The five nearest rows among all rows above each row, by straight-line distance, nearest first (none for the first six rows):
0: [ -1 -17   6 -21   3   0   4   0   3   1  -2   5   5  -6  -8  11   2  -3
  -5  -5  -7  -3  -1  -1  -7 -14  -8   9  -4   0  20  -3 -10  -1   0  -1]
1: [  0   0   6  16  -2  -1  -2   0   2 -10 -11  -9   2   8 -31   3   1  17
   4  13  -1   8   6  -9   7  -5  24  -2  -2  -2  14   4   0 -14  -4   4]
2: [ -2   0  -5 -14  -7  -6 -12  -2  -7  -8  -3  -5   6  -2  26   1   9   1
   3  -7  -5   1  -5  -6   3 -10  -2   5  -3  10   1  -7  -5  -2  10   1]
3: [  4  -6  -4 -25   2  -9   1  11  -2   7  -4  -6   0   9 -10 -10  -8  -8
   1   3   2   5   2  -3  -2  -5  -2  -8   1   7   8  -9  -9  -4  20   5]
4: [  8 -19   9 -19  -9  -5  -6   3   1   1  -5  -2   3  -6  -7  14   3   1
  10  -3  -2   3  -9  -6  -3 -13  -8   5  -1   4   8   1  -1  -1  12  -7]
5: [  2  -7 -10   3   1  -2  -4   4   3 -11   1  -1  -1  -1  -6  -8  -7   1
   3  -2   6   5   9  -4  -7 -15 -10  -9  -2   6 -26  -6  -3  -1  -5  -2]
6: [ -4  -8  -7  -3  -5  -9   8   0   9  -6  11  -8   0  -2  41   0  -6  -1
  -6   0   5   4   5  -4  -8   0 -11  -1   4   0  -6   6   2   5 -13  -9]
2 5 0 4 3
7: [-3  5  4 -1  7  0 -2  7 -5 10 -2 -5 -3 11 -9 -3  0  0 -8 12 -4  3  2  1
 -3 -7 28 -1 -3  8 10 11 -1 -3 -3 -8]
1 3 0 4 2
8: [-10  -5  -4  -5  -7 -13  -1   0   4  -6  -4  -2   4 -10 -14   0  -1  -1
   6  -5 -15  -3  -2   3   8  -8 -15   0  -2  -3 -15  -3  -4   2   4   4]
5 4 0 2 3
9: [ -1  -6   7   3   2  -9   5  -1  14   2  11   4  -1 -12   0   2   5   6
  -2  -2   6 -10  -6  -6  -1  12 -13   1  -2  -2   0  -3   2  16 -12   0]
8 6 0 5 4
10: [  0  -7   2  -9   0  -5   4   5   6  -9  11  -6  -3   1  51   1  -3   4
   1   1   1   3   6 -13  -3 -17 -10 -10   4  -1 -10  -4   5  -4  12   0]
6 2 5 4 9
11: [ -3   3  -2 -20  -3  -3   3   2   5  -3   1   2   7  -3  -8   3   7  -8
   4  -5   3  10  -3  -1  -3   6  -1  -3  -7   2   7   9  -1   2 -11  -5]
0 4 9 8 3
12: [  6   8   3  10   2  -5   3  -2  -5 -14  -7   5  -2  -5 -15  -5  -2   2
  -2   0  -3   4   0  -8  -1  36 -10  13  -2  -3  19  -3   0   9  -8  -3]
9 11 8 1 0
13: [  3  -5   3  13   1 -11  -4   4  -2   5   0  -2  -2  -1  -7  -5  -6  -9
   2  -7  -1 -11  -3  -2   1  16 -16  -1  -5   0 -16   4   6  -5  -2  -1]
9 8 5 11 12
14: [ -4   8  10  -7  -6  -2  -6   1  -7   1   6  -6   0   4  46  -3  -1   5
  -4   3  -8   3   3   0  -3 -17   6   1  -4   4   8  -8   4  -2  -6   2]
2 10 6 7 11
15: [  0   5   1  -9   7  -2   3   5  -5   7 -10   2   0   4 -22   1   6  -7
   1  15  -8   7  -3   0  -4  -7  24   3  10 -10  -5   0   0  -9   2   8]
7 1 3 11 8
16: [  8  -6 -11   8   4   2  -3  -4   4  -1   1 -10   8  -1  -5   0  -9   3
   8   0   8  14   3  -4   2  -2 -17   3  -4   7 -22  -3   0  -1  -7 -10]
5 13 8 11 9
17: [  3  13   4  20  -3  15  10   0  -3  -3 -15  -4  -5  -7  -6 -11   2  -4
  -7  -7  -5  -5  -1  -7  -9  18   5   1  -2   6   1  10   4  -3  -5   1]
12 13 7 11 9
18: [ 1 12 -1  2 -3 -3 -2  1 -5 -3 -8 -7  8 -1 -7 -5  3  2 -5 16  5  2  0  2
 -4  5 25 -4 -6 -4  5 -4 -2 -5 -7  0]
7 15 1 11 17
19: [  5  -7   6 -15  -7  -2   7  -4   2   5   3  20  -8  -5 -10   5   2   5
  -6  -2   0  -9  -2 -10  -6  11 -19  18   9  -2  22   3  -1   7  -7  -4]
0 9 12 11 4
20: [  3   2 -14  12   6  -2   4  -3   0   1   6  -3  -4  -6   4  -4  -7   1
  -4  -7   5  -4   3  -3   2  -8  -4  -6  -9  -5 -20   1  -5 -10   1  -4]
5 16 13 8 9
21: [ -2  -2  -2  -5   9  -2  -1   1  -3   1   0 -11   3   4 -27  -7  -6   8
   7  -5  -5   5   4   3   7  -7  -8  -8   9  -3 -11  -3  -6   0   5  -2]
8 5 16 3 20
22: [  4  -9  -3  14   1   0   4  -5  -3   3   4  -4  -2  -6   7  -6   6   0
  -5  -1  -2  -2   3  -3   1  13 -18  -1   1   2  -1  -3   4   3  -5  -4]
13 9 20 16 17
23: [ -3  14  -5  12   2   6  -2   1  -1  -8  -6  -9 -14  -7 -11  -3  -1  -6
  -2   4  -3  -7   0  -4  -2  17  11  -7  -7  -2   6   7   3  -1  -3 -11]
17 18 7 12 22
24: [  6 -10   9 -10 -13  -4  11  -2  -3   8   1   9  -3  -2 -12   8   3   7
   0  -1   4  -4  -2   6   0  -6 -18  19   0   1  23   0   5   2  -4  -9]
19 0 4 11 9
25: [  5  15   5  19   8  14   3  -6   0  -6   2   3   0  -2 -25  -7   1  -2
   0   0  -5   1  -6   0  -2  25 -14  -1   7   3  -4   7   9   3  -2  -3]
17 12 23 13 22
26: [  4   5  -4  14   6   9   2   4 -13   0 -10  -3   6  -1 -15   1  -3   4
   2   3 -15  -7  -2  -5  -3  -7  33  -6   7   2  -5   2  -2  -5  -4  -8]
7 18 15 23 1
27: [ -7   2   5  11  10   1   2   1  -5   2   5  18  -3   3 -19   4  -7  -1
  -3  -4 -12   1  -5   4   5  22  -6   0   4  -1  13  12  -1  -1  -7 -10]
25 12 23 13 22
28: [  4  -8   2 -10   0  -9  -8   3  -1  -2   0   6   4  -6 -17   4  -1  -1
  14  -7  -4  -2   2  -2   0   2 -15   5  -3  11  -8  -2  -5  -8   2   6]
8 4 13 21 11
29: [  2   2   5   5   1  -2   4   1  -7  -3  -4  -8  -2   0  -9  -5   1   6
  -8  -4   0   2   5  -3   8   2  21 -11  -2  -2  24   0  -3  -1  -3 -10]
18 7 23 1 26
30: [  0  -9 -12  13  -6   5   2  -2  10  -5   8  -4  -4   0  54   2  -1   2
  -3  -6   9  -9   2   7   0 -15 -13   4  -1   2 -13  -5   0   0  -6  -7]
6 10 14 20 2
31: [ -4   8 -10  23  -6   5  -4 -11   6  -2   0  -7  -4  -2  -6  -5   7   5
  -1  -3   0  -3   1  -8   0  -3  25  -3 -10   4   6   6   8   4 -11   5]
23 18 29 17 26
32: [  7   2   0  21  12   3  -3   1   3  -1  -3  13   0  -1 -24  -7   7  -7
  -5  -7  -4  -2  -7   6  -3  33  -3  12   9   3  11   2  -2  -5  -8  -6]
27 25 12 17 23
33: [ -2  18   1  10  -1   6   7  -5 -12  -6  -2 -13   0  11 -14 -11  -2  -1
   4  10  -1   0  -3   0   2   0  30  -7   9  -2  -2   3   5  -3  -6  -5]
18 26 7 23 29
34: [ -4  -2   7  11  -8   6   2   2  -1   3  -5  16  -3  -6 -14  -5   0  -5
   3   1  -6   2   5  -7   5  25  -7  10   8   2  19   9  -6   3  -4  -4]
27 12 32 19 25
35: [  5 -14 -17  -7   4  10   1 -10 -13  -3   2   5  12  -2 -26  10  -8  -1
   6  -6  -7   0  -6   0   4  -3 -19  -5   2   1 -11   3  -1   4   2   1]
21 28 8 16 5
36: [ -3   4  -7  12  22   8  -3   6   0  -1   3 -10   3  -1  10  -3  -9   0
   2  -9  11   9   8   3  -2  -2   3   4   5   2 -17   6   1  -5  -6   2]
20 16 5 22 13
37: [  9 -10   5  -7   3   4   0  -6  13 -14  20  -7  -8 -10  46   0   3   1
  -5 -18   7   1   7  -3  -4  -7  -1  -9  -8   6   3  -6   1   6   5  -4]
10 6 30 14 2
38: [  3  11   9   2  -4   5  10   6   0   9  -4  -5   1  14 -10 -13   2  -1
   0  12  -9   7  -1  -8   1   1  37   3   7   4  20   4   3  -6   4   0]
7 33 29 18 15
39: [  5 -10  -5  -4   9  -2   8   2  -5  -8   0  17   3  10  -5  15  -2  -1
  -2   0 -12   6   6   2   6   5 -17   0  10  -1   0  -2  -1 -11   4  -2]
28 35 27 22 0
40: [ -5   3  -4   3   9  -1 -10   2  -4  -8  -5  -7   8   3 -28  -1  -3   3
  -2   3  -6   7  -4  10  -2 -13 -11  -6   6  -1 -12  -9  -7   0   3   1]
21 8 5 35 28
41: [  7   5  10 -15  -8 -14  -9   7   6  10   2  -4   2  11  50   1  -1   6
  -3 -12   1   4  -1  -8   3  -5 -10  -2   5  -7  16  -4  -5   0  -2  -3]
14 10 2 6 37
42: [  0  11 -14   6  14  -7  -2  -1   7   5  -3 -15   5  -3 -26  -2  -2   4
   0 -11   1  -8   9   8   3 -11  -9   2  16  15 -23  -1   1  -2   6  -3]
21 40 5 16 8
43: [  0   6  -1  -8  -6  -3   5  -3   7   3 -11   4  -4 -13 -11  -1   6  -2
   1   6  -2  12   0  -4   1  -5  -4   0   1   1  10   2  -1  -4  -1  15]
11 28 8 15 0
44: [  5 -11   6 -15  -9   0   7   6  -4   8  -1  -1   1  -6   0   6   2  -7
  -4   1  -8   5  -6  -1  -1 -15 -13   1   2   0   2 -10 -13   3   4  10]
0 4 43 3 8
45: [ -1  -2  13  -6   2  -6  -1  -2  -8   2   0  14   5  -1 -12  -1   0   0
  -8   9  -1  -4   7  -5   0  -5  -6   6  -1   0  23   9  -4 -10  -3  -5]
0 24 19 43 34
46: [-4  4 13 -8 -7 -5  1  3  0 -3 -5 -4 -3  3 -2  5  6 -2 -6 -7 -2  4  4 -2
 -4 -1 24 -2 -5 -9 11 -5  2  0  0  6]
29 18 7 11 43
47: [ -1   8  13  12  -8   8  -6   5  -9  -3   3   0  -9  -7 -12  -2   3  -8
   0   3  -7   0  -1   1   0  26  13   5  -1  -4  13   3   0  -9  -4  -9]
23 34 17 27 32
48: [ -3   2 -15 -11  -6  -2   1  -6  -2  -3   4   1   2   9  20   1   3  -1
   0   4  -6   2   1  -3   1 -13  17   4 -10   8  -9  -2  -5  -6  10   4]
2 14 20 46 18
49: [  1   1  -1 -16   1 -11  -2  -4  -2   1   4  -5   9  12  15   1   3   0
   4   1   5  14   2  -9  -5 -15  -8   1  -1   9 -10  -4  -1   4  17   7]
2 48 3 44 10
50: [  0   9  12   6  -6   3  -6   1   2  12   0  -5  -9   1 -24 -10   4   6
   2  14  -3  -3   0  -2   1  -8  20   5   4   3  21   3   9  -4   3   1]
38 7 1 29 18
51: [ -3  11 -10   3   8  12  -7   2   1  -3   3 -12   5   4 -12  -6   4  -2
   0  10  -4   5   2  -3  -4  -2   0  -7  -3   1 -10 -10   2  -8   3  -1]
40 21 18 5 20
52: [  3  12 -19  19  15  -1  -1   2   1  -9   6   0  -4  -7   5  -4  -2   9
   0  -4  12  11   6   0   1 -13  -5  -1   1   1 -21   0   8   3   2  -7]
20 36 5 16 51
53: [  2  10   0  12  -5  -9  -6  -6  -3 -12   8  -4  -9  10  50  -4  -2   1
  -5  -1  -2   6   0   4  -4  -7   7  -8   2   5   6   0  10  -1  -2   6]
14 10 6 30 37
54: [  5  -8   7  -9   0  -6  -9  -1   8   9   0  -5  -5  -4  36  -6  -5   6
  -4  -1  -4   1   2  -2   7  -3 -18  -4   3   0  26   0   6 -10  12  -2]
41 14 2 10 37
55: [  4  -1   9  -3  -6   4   8 -10   2   7  -3  21   2  -9 -21   0   2   1
   4   2  -1 -11  -7   4   3   5 -19  11   1  -8  10   3   0  -8   2  -1]
24 19 45 34 43
56: [  3   7   0   8  -1  11   5   0  -5  -1  -3   2   0  -9 -16 -10   4  -7
  -4  -5  -5  -3   0  -7   3  19   0   2  -3  -7  -1   2   1   5  -6  -3]
17 23 25 47 34
57: [ -6 -15   8 -27  -7  -5  13  -2   5   2   1   9  -2  -3  12  10   2   6
   5  -4  -5  -2  -1  -3  -3  -9 -19   5   8  -7  14   4  -4  17  -1 -10]
0 24 19 4 44
58: [  0 -12   0  -2   0   1   4  -2  10   3   1  15  -5  -2   2  14   4   5
   2 -12  -2  -6  -5  -1  -1  26 -11   1  -5  -3  12   2   1  20  -3   4]
9 19 22 34 27
59: [ -1  14  -6  18   1   2  -1  -5  -5   0  -5   0   2  -7  -9  -1  -5 -10
  -1 -12  -5  -4  -2  -2  -3  17   0   2  -2  -6  -7   6   2  -6  -6  -4]
56 17 23 13 25
60: [  2   4   6  12   2   1   3   8  -3  -2  -6  -6   2   7 -18  -3  -1  -1
  -7   2   8   0  -5  -7   0   1  29 -10  -2   1  21   0   2   4   8   5]
29 38 18 7 46
61: [ -5   4  -4  17   6   5   4  -8   5  -8  11   2  -8  10  -2   2  11  -1
   2  -7   5   3   4  -1  -3  20  -4  -2   0   2  -9   5  -3  -2  -8 -14]
22 59 56 25 23
62: [  0   9   5  12   0  11   7  -3  -1   1  -4  -7   2   5 -12  -6   0  -3
  -1  12   1   4   7   1   3  -1  29   1  -4  -4   2   3   6   6  -8  -1]
33 18 7 31 60
63: [ -2   0  -4  -6   0  -5  -3  -6   4  -6  10  -2  -8  -6  52   1   2  -2
   1   9  -2  -5  -6  -3   0  -7 -12  -2   3  -9   6  -8   3   0  -2  -7]
10 6 14 30 53
64: [ -4  -3   3 -10   1  -4  -3  -2  -3  -5  -2  -9   8  10 -13  -2  -1  -6
  -5  -1  -1  -6  10  -3  -5 -13  -3   0   2  15  -9 -10   2 -11  -3  12]
28 51 5 40 21
65: [ -8   2   7 -13  -2  -3   8   4  -1   1   0   2  -5  -8 -17   0   1   2
  -2  12  -5  -2   0   3  -2   1  -8  -8  -9  -3  17   0   5  -3  -9   4]
43 45 11 0 55
66: [  0  -2  -8  -8  -7 -10  -8  -2  -6  -3  10 -12   6   4  -3  -2  -1   3
   0  -3   3   1  -2  -7  10 -11  -9  -5   5  11 -20  -2   5  -4  -9   0]
5 64 16 8 21
67: [  1 -10  -9 -28  -7  -4  -5  -6  -4  -4  -4  -7   3   2 -20   9  -8  -1
   5  -2   0   2   3   0  -5  -8 -27  -9   5  14 -11   0  -1   4   6  17]
28 35 64 8 66
68: [ -2  13  -4  11  -1   2 -11   7  -4  -2   3  -2  -4   5 -12  -1   2  -1
   0  -2  -2   5   5  -1  -5   1  26  -2  -1  -1   7  -1   1  -3  -1  -7]
18 7 62 29 23
69: [ 4  8 10 26  3  9  5 -6  0  4  4 -5 -7  0 12 -6  6  5  0  1  2  2  4 -9
  2 -5  1 -2 -2  3  7  9  8 -5 -3 -7]
22 31 17 61 62
70: [ -5   9 -13  13  11   9  -5  -3  -9 -10   1  -2  -1   6 -18   4  -1   1
   2   3  -1  -1  -1   9  -5   9  -1  -3  -6  -2 -17   6   2  -7   1   6]
51 59 40 61 25
71: [  0   5 -11   3   8   2  -3   7  -7  -1   3  -8  16   5 -12   2  -1   1
  -5   4   2   0  -6   4   2 -14  -8  -3   7   7 -15  -5   6  -4   1   8]
40 51 66 64 21
72: [ -9   0  -9  11  -7 -10  -5  -6  11  -1  11  -2  -3   2  48  -3   3   0
  -6   0  12  -2   1  -3  -5  -7 -18   6  -8   4 -10  -4   3  -6   3  -9]
30 6 63 10 53
73: [  5 -11   0 -11   1   2  -1  -4  12  -4   9   4  -1 -11  44   0  -3  10
   4   0   5   4  -3   1  -2  -4 -12  -1  -7  -4   0   4  -2  12  -5  -4]
6 63 37 10 30
74: [  0   2 -14  14  -4  -6  -5   3  11   4  18  -3  -9   6  48   1   3   4
  -6  -4  13   7  -7   4  -3  12 -10   1  -1   1  -4   5   6  12  -7  -6]
72 6 30 73 53
75: [  8 -22 -14  -5   4  -9 -10   3   5 -10  18  -4  -4   2 -11  -6 -12  -3
   6  -3   4  -2   3   2   6  -4 -27  -4   4   2  -7   1  -2  -9  -5  -1]
5 28 66 16 21
76: [  0 -21   4 -13  -3  -5   9  -7   3  -3   9  10   1  -5 -29   7  -1   5
  11  -7   3  -5   1  -3   3   3 -12  -1  -1   9  -2  -3  -6  -8   5  10]
28 35 55 8 67
77: [  7   1   3 -16   1  -6   1   0  -2  13   3  -5  -3  -4  52  -1   4   6
   9   0   3  -1  -6  -2  -1  -9   8  -7  -9   0  20  -7   1  -5  10   8]
14 41 54 63 2
78: [  1   6  -7  12   0   3   0  -1  -9  -7   4  -7   6   3  -9  -5   3  -5
  -3   0  -3   0 -13 -10   2  -6  -3  -3  -1  -2 -23 -14   5   2  -1  -4]
51 71 66 20 5
79: [ -7   3  -6   4  10   5  -5   2   1 -16  -8   0   5  10   5  -1  -1   5
  -9   0  -1   4   2   3  -5 -14   5   1  -1  -2 -19  -3  -5  -8  -1  -6]
5 51 36 20 71
80: [  2  19 -11  27  -4  -8  -5  -1  -3  -3   2  -1  -3  -1  19  -3   3  -5
   7  -4   4   3   2   0   1   0   4   4  -3   6  -7  -7   2   4   5  -4]
52 69 20 59 22
81: [  0 -14  -3 -25 -11  -7  -6  -3   0  -7  -1  -4   5   3  35  -1   2   0
   6  -1 -11   5   6   4   7 -13 -16  -2 -10   9   0  -7  -3 -12  12   9]
2 49 10 48 54
82: [ -1  -3   7 -21  -2  -2   4   5  -2  10  -5  -6   5 -14  -8  -1   2  -3
  -4  -3  -2   7   0   2  -3 -14  -5  -2  -1   5  14  -6  -5   3  10   5]
44 0 43 3 4
83: [  2   2 -11   9   2   9  -1   0  -5   0   2  -4  -6   0 -11  -5   1  -9
  -3   2  -4  -1   3   0  -6  -9  27  -1   2   4  -2   2   2  -2  -4  -8]
68 26 62 7 33
84: [  1   1  -2  -7  -2  -4  -4  -3  -1   3  -2  -2  -2   7  21  -2   3  -1
   3   0   4  -2   0   1  -8 -10   3  -7   6   8   5   3   6   1   4  -5]
2 49 48 14 53
85: [  3   5  -6   9  -2   3  -7   2  -6  -9   0  -8   3  -1  -5   1   4  -4
  -4  -5  -5  -3  -7   1   2  -3  -4  -3  -5  -2 -20  -2   0  -8   3  11]
78 71 70 51 20
86: [  1  -2   2 -15  -5   0  -1   0  -6  -2   3  -6  -9   7  15  -2  -1   0
  -3  -8  -7 -11   7  -1  -4 -11  -1   0  -5   9   3  -6  -2  -1  -3  -2]
84 2 48 14 64
87: [ 10  20   7  11  -6   0   1  -4  -8   5 -14  -8   8   2 -18  -5   2  -4
  -2  13   1  -1  -1  -1  -1  -6  30  -8  -1   6  14  -4  -2  -3  -4  -2]
18 62 60 33 38
88: [  4 -14  12 -18   2   4  -2  -4   7  -3   2  -1  -1  -1   1   8   1  10
  -2  -6 -11   2  -3  -1   0  -6 -14   1 -10   9   9  -1   3  -5  17   3]
4 0 82 44 86
89: [ -2   4  16  -1  -7   2   3  -2   5   7   2  -3  -7   1  52  -3  10   9
  -3  -3  -2  -1  -9  -2  -2  -5  18  -4   1  -1  22 -10   3  -3  -9  -3]
14 77 53 41 63
90: [  4 -15  -3 -19   0  -7  -3  -1  -5  -1   0  -1   1   1  -7   6 -12  -4
   2   1 -14  -9   3  -4   5 -11  -9   7  -1   3 -12  -5   0  -2  11   0]
28 8 4 44 64
91: [ -3  -9   5 -19  -7   0   6   4  -6  10  -4   6   8 -11  -8   2  12   0
   1   3  -2   1   0  -6   3 -10  -5  -7   3 -13  20   3   1   2   7   0]
82 0 65 44 43
92: [  5  -8 -12 -10   8  -8   0   1 -15  -9  -9  -4   4   0  -8  -4   1   0
   6  -2  -1   3  11  -8  -1 -17  -6 -10   1  13 -22 -13  -8  -6   6   7]
5 64 66 90 71
93: [-11   4 -13 -24 -10   2  -9   5  -1   7   0   4   9   7   1   4 -14   1
   2   2  -5   3   7  -5  -8 -12  -6  -1  -8  11   1 -11  -8   4  18   4]
3 49 90 82 48
94: [ -1 -14   2 -22  -2  -3  -3  -6   9   0  15  -3 -13   2  25   5   1   5
   5  -1  -7  -3   3  -4  -5 -13 -12 -11   0   3 -13  -6  -4  -5   2  -1]
86 10 81 84 73
95: [ -5  -2 -10   9  -1   5  -9  -6   1  -6   7  -8  -1   5  32   0   7  -1
   6  -8   1  -9   1  -4  -4  -2 -17  -7  -6   0 -13  -8   6   6  -9  -1]
30 72 6 22 63
96: [ -5   7  14   9  -7  -2   5  -8   4   6  -7   4   7  -7 -21   1   6   4
  -4   2  -4  -2  -5   4   1   5  -1  13   0   0  12   4  -8  -5  -7  -2]
55 45 34 43 56
97: [  8   2   1  -2  -5   5   4  -5   2   3  -5   9   9  -4 -22  -1  -2   5
  -3   7   2   1  -2  -1   4  -1  -8   5   5  -7  11   6  -6   1  -2   1]
55 96 43 45 65
